Below is a small trained network, with its code and all its weights. Each question gives an input and a class and asks what happens when units are switched off, that is, made to give their printed mean instead of their output.

import numpy as np


def w(rows, s, z=0):
    codes = np.array(rows[::2]) - 128.0
    scale = np.full(codes.shape[1], s)
    scale[-1] = z or s
    return codes * scale


def norm(h):
    return h / np.sqrt((h * h).mean(-1, keepdims=True) + 1e-5)


def f(y):
    return y / 2 * (1 + np.tanh(0.7978845608 * (y + 0.044715 * y**3)))


def log_softmax(a):
    a = a - a.max(-1, keepdims=True)
    return a - np.log(np.exp(a).sum(-1, keepdims=True))


def net(x, mask):
    res = np.array(x, float).reshape(1, 6) / 4 @ E
    u = 0
    for l in range(4):
        y = f(norm(res) @ A[l][:, :-1].T + A[l][:, -1])
        res = res + np.where(mask[u : u + 7], y, B[l][:, -1]) @ B[l][:, :-1]
        u += 7
    return log_softmax(norm(res)[-1] @ U[:, :-1].T + U[:, -1])


A, B = {}, {}
E = w([
[114,203,2,112,52,76,184,94],'x0',
[198,68,128,89,27,167,104,46],'x1',
[98,97,150,82,107,168,230,83],'x2',
[157,58,115,176,189,150,153,189],'x3',
[96,171,199,85,88,218,107,163],'x4',
[51,87,119,70,156,61,99,105],'x5',
],0.0064)
A[0] = w([
[160,131,210,147,169,70,84,48,23],'L0N1',
[168,79,157,176,197,126,82,151,22],'L0N2',
[58,142,139,140,220,120,130,218,1],'L0N3',
[150,41,58,173,184,113,248,137,17],'L0N4',
[94,13,99,112,191,18,73,92,47],'L0N5',
[137,163,48,136,125,57,12,127,3],'L0N6',
[113,12,137,98,133,183,38,174,78],'L0N7',
],0.013,0.0025)
B[0] = w([
[199,166,132,203,123,109,150,143,170],'L0N1',
[113,107,142,113,219,145,62,46,216],'L0N2',
[58,207,121,141,189,147,69,118,237],'L0N3',
[127,77,55,152,77,156,214,239,236],'L0N4',
[135,45,206,100,181,77,156,8,255],'L0N5',
[138,132,93,205,31,133,68,191,220],'L0N6',
[190,94,142,120,14,126,108,116,227],'L0N7',
],0.013,0.0087)
A[1] = w([
[131,144,249,114,90,220,147,153,200],'L1N1',
[149,71,191,117,112,237,103,126,254],'L1N2',
[61,124,157,131,221,154,119,174,72],'L1N3',
[90,178,83,53,100,123,174,86,2],'L1N4',
[161,120,128,139,162,128,223,150,27],'L1N5',
[50,166,114,66,60,101,148,63,179],'L1N6',
[150,178,82,139,98,144,82,175,17],'L1N7',
],0.017,0.00079)
B[1] = w([
[172,9,215,144,165,69,96,90,226],'L1N1',
[166,59,187,147,82,43,164,120,255],'L1N2',
[61,186,76,175,166,118,76,74,224],'L1N3',
[66,143,122,144,222,147,150,110,189],'L1N4',
[151,134,42,89,96,127,198,107,186],'L1N5',
[75,157,111,157,210,133,55,32,212],'L1N6',
[120,120,61,215,88,155,118,147,223],'L1N7',
],0.013,0.0087)
A[2] = w([
[140,167,230,67,100,96,127,193,94],'L2N1',
[110,90,250,74,163,161,117,119,61],'L2N2',
[85,215,178,58,205,169,125,104,72],'L2N3',
[93,134,229,55,86,176,127,135,108],'L2N4',
[182,148,150,34,153,173,129,146,71],'L2N5',
[89,145,179,18,89,140,164,153,1],'L2N6',
[175,145,157,49,102,169,206,144,57],'L2N7',
],0.015,0.0024)
B[2] = w([
[169,124,146,80,108,186,39,74,147],'L2N1',
[200,180,199,195,108,80,117,88,253],'L2N2',
[27,122,53,75,210,158,150,145,246],'L2N3',
[169,179,186,64,139,97,110,138,134],'L2N4',
[144,81,84,29,115,166,18,151,112],'L2N5',
[235,137,126,125,121,214,143,118,120],'L2N6',
[75,70,108,8,132,69,183,129,161],'L2N7',
],0.013,0.0054)
A[3] = w([
[143,136,74,230,146,113,168,68,211],'L3N1',
[89,188,188,117,143,138,98,162,77],'L3N2',
[73,203,189,90,106,171,87,224,111],'L3N3',
[159,210,159,116,156,152,159,124,62],'L3N4',
[97,172,188,139,247,112,81,206,4],'L3N5',
[154,119,137,50,58,114,143,160,65],'L3N6',
[126,234,85,118,30,155,64,192,58],'L3N7',
],0.013,0.0016)
B[3] = w([
[149,154,187,5,120,171,114,180,253],'L3N1',
[161,115,90,89,131,143,134,110,138],'L3N2',
[196,110,122,139,117,133,129,115,133],'L3N3',
[126,42,120,180,181,199,133,119,120],'L3N4',
[121,157,117,56,81,189,195,78,184],'L3N5',
[99,60,80,107,144,123,115,140,149],'L3N6',
[153,201,195,178,190,120,150,167,180],'L3N7',
],0.015,0.011)
U = w([
[206,51,255,121,127,67,87,40,191],'0',
[31,199,114,90,237,177,65,60,254],'1',
[158,241,86,226,79,159,100,246,8],'2',
[157,43,37,81,60,115,247,199,47],'3',
],0.0083,0.0006)

Each question gives the input, the list of numbers given to net, and the class t.
The units are the neurons (one row each of A and B). Each row of codes is followed by its name. A weight is (code - 128) times the scale printed after its matrix; where a second scale follows, it is the last column's (A, B and U).
mask holds one flag per neuron, layer by layer. A switched-off neuron (its flag False) gives its mean, the last column of its row in B, instead of its output. The means were averaged over made-up inputs and are rounded, as every weight is.
A unit's drop is (log p(t) with every unit on - log p(t) with that unit switched off) / (log p(t) with every unit on - log p(t) with every unit switched off).
The circuit of an input: a set's keep is (log p(t) with only the set's units on - log p(t) with every unit switched off) / (log p(t) with every unit on - log p(t) with every unit switched off). Starting from the 12 units with the biggest drops (on a tie, the unit counted first), units are removed one at a time, each time the one whose removal leaves the highest keep (on an exact tie, the one counted first), for as long as the keep stays at least 0.8.
units of the circuit, in order: the units of the circuit, biggest drop first
unit that matters most: the unit with the biggest drop
top k neurons: the k neurons with the biggest drops, biggest first
k most important neurons of layer l: the k neurons of layer l with the biggest drops, biggest first
drop when u is switched off: that unit's drop, to one decimal
input [6,-7,7,-4,-2,-8], class 3: unit that matters most -> L0N3
input [-7,-5,-5,-6,3,-8], class 1: top 2 neurons -> (L0N3; L1N3)
input [1,-5,1,2,4,-7], class 1: top 4 neurons -> (L0N6; L0N4; L0N7; L1N3)
input [2,-2,-1,8,-1,1], class 3: 2 most important neurons of layer 1 -> (L1N5; L1N6)
input [5,4,5,7,6,4], class 3: units of the circuit, in order -> (L0N3; L0N5)
input [7,-7,-4,4,5,1], class 2: top 2 neurons -> (L0N5; L0N6)
input [6,1,3,-2,-5,-8], class 3: top 2 neurons -> (L0N6; L0N3)
input [1,-6,-3,8,-7,-8], class 2: top 2 neurons -> (L0N4; L0N5)
input [7,5,-4,6,-6,-1], class 3: top 2 neurons -> (L0N4; L0N3)
input [3,3,3,0,2,-2], class 1: top 2 neurons -> (L0N7; L1N6)
input [4,-6,2,5,2,0], class 2: top 3 neurons -> (L0N4; L0N5; L0N2)
input [3,-8,4,-7,-8,-3], class 3: 4 most important neurons of layer 0 -> (L0N4; L0N3; L0N7; L0N6)
input [8,1,8,3,-3,1], class 3: drop when L0N4 is switched off -> 1.3
input [7,-7,-4,2,0,3], class 2: unit that matters most -> L0N6
input [1,1,-2,5,-4,-2], class 3: drop when L0N4 is switched off -> 1.0
input [-8,-7,7,-4,-2,5], class 1: drop when L0N3 is switched off -> 1.7
input [5,0,5,-6,-4,1], class 1: drop when L0N1 is switched off -> 0.0
